[128 = 0]

[137 136 111 104 139 122 113 110 119 154  97 169 129 133 159 106 109 141
 125 147 129 135 134 136 156 159 128 107 136 159 134 131 106] : (49)
[116 117 136 133 141 120 127 125 109 123 129 148 138 152 122 112 131 122
 147 111 166 137 122 133  97 112 102 133 141  99 143 135 123] : (53)
[125 115 106  57  97 141  99 126 100 155  93 156 120 169 168 106 120 145
 120 156 155 229 114 144 158 155 123 114 207 111 141 140 106] : (44)
[148 124 127  97 143 123  90 107  97 125 115 161 152 167 124  74 114 166
 116 136 185 137 116 122 161 146 124 125 180  50 150 166  88] : (53)
[141  95 127 104 130 140 104 146 139 150 124 130 145 172 170 111 120 152
 123 134 137 159 131 119 102 134 134 125 101  88 125 159 130] : (53)
[156 116  90  98 172 110 133  85 148 123 147 116  91 104 170 130 109 162
 148 118 119 136 131 107 103 109 138 118 115 125 123 147 122] : (49)
[144 114  96  85 117 152  92 128 112 154 102 132 107 127 196 105 108 180
 141 171 150 158 153 141 148 135 128 111 222  87 125 157 112] : (53)
[169  91 112  92 157 102 103  86 155 135 127 130 108 144 148 102 125 165
 137  99 167 139 119 125 113 111 118 143 131 106 131 162 115] : (49)
[178 128 108  87 127 123 101 102 134 138 131 129 103 140 170 109 116 160
 128 134 148 145 125 124 106 120 127 125 167 132 134 160 110] : (49)
[138 116 142 142 131 108 124 102 123 124 126 133 138 131 117 115 122 142
 143 102 124 126 140 117 133 101 128 137 153  95 128 124 125] : (49)
[149 121  76 138  99  96 138 105 127 147 120 126 112 119 163 114 105 172
 119 143 111 131 145 139 121 131 134 135 132 108 123 105 104] : (53)
[137 121 120  84 132 123 119 120 123 139 121 114 112 141 165 116 130 137
 123 144 133 132 128 125 138 135 121 108 164 130 137 131 125] : (49)
[137 125 127 131 168 121 116 104 173 154 125 124 107 170 133 116 121 147
 123  75 166 134 125 125 104 104 111  94 124  93 138 155 138] : (49)
[163 117 110  77 150 105 109  98 138 155 130 144  96 110 156 104 116 145
 122 129 140 146 129 126 130 128 133 117 162 110 101 145 104] : (44)
[125 125 120 112  66 134 113 132 139 133 132 154 117 134 154 120 117 122
 153 150 131 146 132 132 121 122 124 135 156 146 124 149 111] : (49)
[140 126 124 137 166 115 100  97 128 155 126 123 104 120 150 108 136 135
 131 127 137 126 123 117 117 121 119 113 149  87 140 174 122] : (53)
[153 126 106  62 168  88 100  70 141 145 102 133 107 161 185  91 118 156
 139 126 136 148 120 126 157 152 119 108 129  77 181 154 106] : (53)
[138 107 139 120 147 115 128 142 142 116 146  84 138 159 114 138 143 152
 133  80 137 133 128 111  97 127 119 131  65 103 116 141 154] : (44)
[143 117 102 111 115 137 108 148 128 131 144 142 134 158 152 128 115 142
 121 148 137 139 129 124 138 148 125 115 130 125 122 137 143] : (44)
[144 119 128 121 124 106 115 102 135 133 115  92 123 134 139 123 112 142
 147 125 112 112 144  96 119  98 124 132 161  78 145 134 116] : (53)
[130 113 153 131 142 128 124 123 139 130 113 111 144  99 102 147 117 140
 135  97 110 115 126 119  99 106 110 132  93 111 129 144 160] : (49)
[120 135 123 146 115 130 115  79 135 124 128 148 127 140 143 122 123 129
 100 127 111 116 139 122 127 148 107 120 124 130 131 112 117] : (49)
[150 111 107  95 134 130 116 127 125 125 133 131  96 135 142 125 118 136
 122 116 158 141 127 153 101 107 118 130 163 148 130 184 132] : (49)
[116 132 133 187  89 171 133 185 140 118 146 140 125 143 129 148   4 109
 115 162  78 148 129 135 128 139 136 125 122 182 120 139 140] : (49)
[133 121 127  97 124 127  90 103 123 131 121 153 144 161 176 100 118 147
 127 129 158 153 132 111 137 134 125 115 105 126 143 140 119] : (49)
[133 125 119 114 119 132 113 105 123 138 109 145 127 147 150 104 126 157
 117 128 132 130 137 123 149 119 121 124 161 110 149 137 112] : (44)
[130 116 149  66 147 104  87 103  84 139  94 118 147 146 121  90 129 179
 151 102 182 132 134 129 152  92 117 137 174  30 165 158 127] : (44)
[125 137 120 116  93 129 111 143  89 129 102 142 144 133 134 114 107 150
 118 147 142 142 165 126 147 158 133 133 152 114 133 128 106] : (44)
[159 137  73 155 132  96 140  61 128  82 134 143  96  49 134 100  98 153
 137 133  64  95 117 131 118 142 143 101  87 166 112 109  84] : (49)
[122 118 138 133 136 120 123 137 157 115 148 101 118 142 113 151 130 139
 141 102 128 134 124 105  87 107 129  83 115 102 100 133 147] : (44)
[136 126 137 129 128 120 121 114 125 127 128  56 101 136 133 114 134 131
 149 119 133 126 129 120 122 114 112 133 158 122 166 132 144] : (49)
[141 126 135 112 123 127 109 116 124 163 123 160 145 172 157 120 118 132
 132 134 157 142 127 124 148 134 114 120 149 136 138 143 131] : (49)
[157 124 104  97 130 110 128 103 117 134 132 127 120 148 171 102 124 162
 130 132 119 133 119 121 138 103 121 111 151  89 136 158 110] : (44)
[114 132 151 183 120 164 114 155 136 132 131 118 116 136 124 149 133 138
 135 130 140 144 121 120 114 144 121 145 171 126 121 136 151] : (53)
[158 111  97 119 153 115 116 127 137 129 130 132 117 131 123 116 125 146
 122 103 146 126 140 124 116 115 117 129 157 121 122 147  96] : (44)
[126 126  95  76 121 126  92 115 135 145 145 143 116 155 172  96 106 156
 143 147 183 153 122 137 112 128 139 115 179 109 144 179  99] : (53)
[146 118 103  94 153 126 109 167 136 117 157 101 112 130 129 121 130 153
 130 126 140 134 121 117 111 119 124 141 145 114 132 172 122] : (44)
[145 131 129 142  93 123 129 165 144 118 146 139 128 130 136 126 125 143
 126 139 116 138 131 127 131 121 129 131  92 161 124 116 127] : (49)
[153 118  98  80 120 116 121 140 118 133 128 135 111 128 140 114 119 153
 117 138 136 137 132 127 142 128 122 122 176  95 131 146  95] : (44)
[122 137 121 165 134 129 130 112 137 150 121 115 123 136 155 112 134 115
 142 172 130 140 121 125 107 125 100 145 132 105 123 118 138] : (53)
[151  89 117  70 102  91  92 119 101 144  94 145 150 196 164  87 128 151
 153 183 181 152 130 125 127 121 112 137 135 100 151 151 103] : (53)
[106 124 164 146 112 133 114 139 111 142 115 124 146 143 123 114 118 121
 119 126 151 151 117 134 127 117 113 138 152 107 137 131 140] : (49)
[154 108 113 104 152  98 115  89 126 131 121 128 116 123 143 112 122 150
 154 104 131 114 127 125 118 124 123 125 156  89 132 141 114] : (44)
[141 135 121 119 122 111 110 117 131 135 132 145 116 144 158 119 120 134
 110 144 133 143 134 122 135 137 129 123 143 159 127 130 123] : (49)
[156 112 116 113 150 110 129 126 144 145 115 102 131 124 160 124 133 153
 136 127 124 119 128 124 122 120 117 124 126  76 123 152 127] : (53)
[132 124 150 140 128 129 127 180 127 130 111 113 137 135 144 168 130 132
 146 127 141 126 131 133 115 128 143 139 140 118 126 135 127] : (44)
[158 140  72 153 126 112 131  89 152 152 131 152 113 123 166 139 108 137
 108 138 107 112 118 119 101 130 125 108 100 160 108 125 123] : (53)
[148  93 141  71 134 109  95 109 113 138 105 110 135 165 148 108 120 135
 156 114 171 134 140 113 130 136 115 121 150  85 144 156 125] : (49)
[135 125 101 103 133 131 126 117 138 133 150 134 111 130 145 119 112 135
 123 134 114 140 128 104 134 132 143 112 116 162 122 148 133] : (49)
[171 105 115  77 123 145 105 139 135 156 132 121 118 183 160 119 120 137
 141 117 155 144 129 115  86 115 118 126 141 115 147 165 151] : (49)
[143  96 113  96 140 109 110 100 123 135 124 133 112 124 161  92 118 162
 147 124 137 136 135 114 128 112 122 101 145 110 136 155 107] : (49)
[163 121 119 102 144 108 116 117 129 122 135 122 129 119 120 109 124 161
 129 111 121 124 127 123 126 123 104 129 157  78 119 164 114] : (44)
[145 119  93  92 117 121 119 113 122 157 114 153 115 144 173 132 118 136
 126 148 125 135 133 126 139 135 130 122 130 153 137 137 138] : (49)
[156 119  90  88 162  97 102 127 123 137 109 142  86 158 172 102 114 155
 129 133 147 137 124 114 120 123 127 120 189  92 129 150 102] : (53)
[163 133 141 136  89 156 118 143 132 124 122 160 157 166 141 134 126 122
 125 145 136 159 139 138 130 150 132  88 123 148 150 111 131] : (49)
[133 121 125 123 118 129 111 124 135 123 123 136 129 168 141 121 123 139
 133 114 143 158 116 119 252 117 116 123 151 134 154 128 141] : (49)
[127 135 130 112 124 144 115 100 137 163 124 137 121 146 159 108 124 140
 132 131 136 145 133 137 145 127 122 121 157 125 153 154 137] : (49)

[111 134 129 161 132 144 126 121  98 130 115 124 128 129 135 116 127 128
 127 135 127 129 138 124 116 125 137 127 135 128 108 130 125] : q201
[118 132 145 124 128 133 130 129 153 116 128 122 121 136 129 145 121 119
 138 127 121 121 134 130 147 120 122 127 119 126 114 108 122] : q553
[102 136 139 151 136 145 130 128 132 124 117 124 134 135 133 131 132 130
 134 143 123 121 138 126 135 123 123 130 125 128 111 107 125] : q302
[119 132 136 163 133 141 127 119 130 116 118 123 124 134 133 126 127 126
 140 131 112 130 145 127 120 125 123 131 123 138 115 108 126] : q302
[112 134 151 127 130 139 128 122 125 127 119 117 123 136 127 137 122 123
 136 122 123 127 136 118 145 117 139 122 128 122 100 131 117] : q528
[114 131 158 113 124 135 132 125 134 123 125 114 121 123 128 150 122 127
 123 122 130 124 134 116 152 118 138 122 123 121 102 127 122] : Q221
[ 97 138 134 131 139 150 133 132 136 136 110 124 121 136 130 137 129 125
 137 134 131 126 118 122 139 130 116 133 126 124  91 114 120] : q553
[114 133 154 100 128 130 127 134 163 124 125 125 124 135 129 157 122 122
 134 122 132 120 123 119 169 116 126 129 119 119 103 116 121] : q258
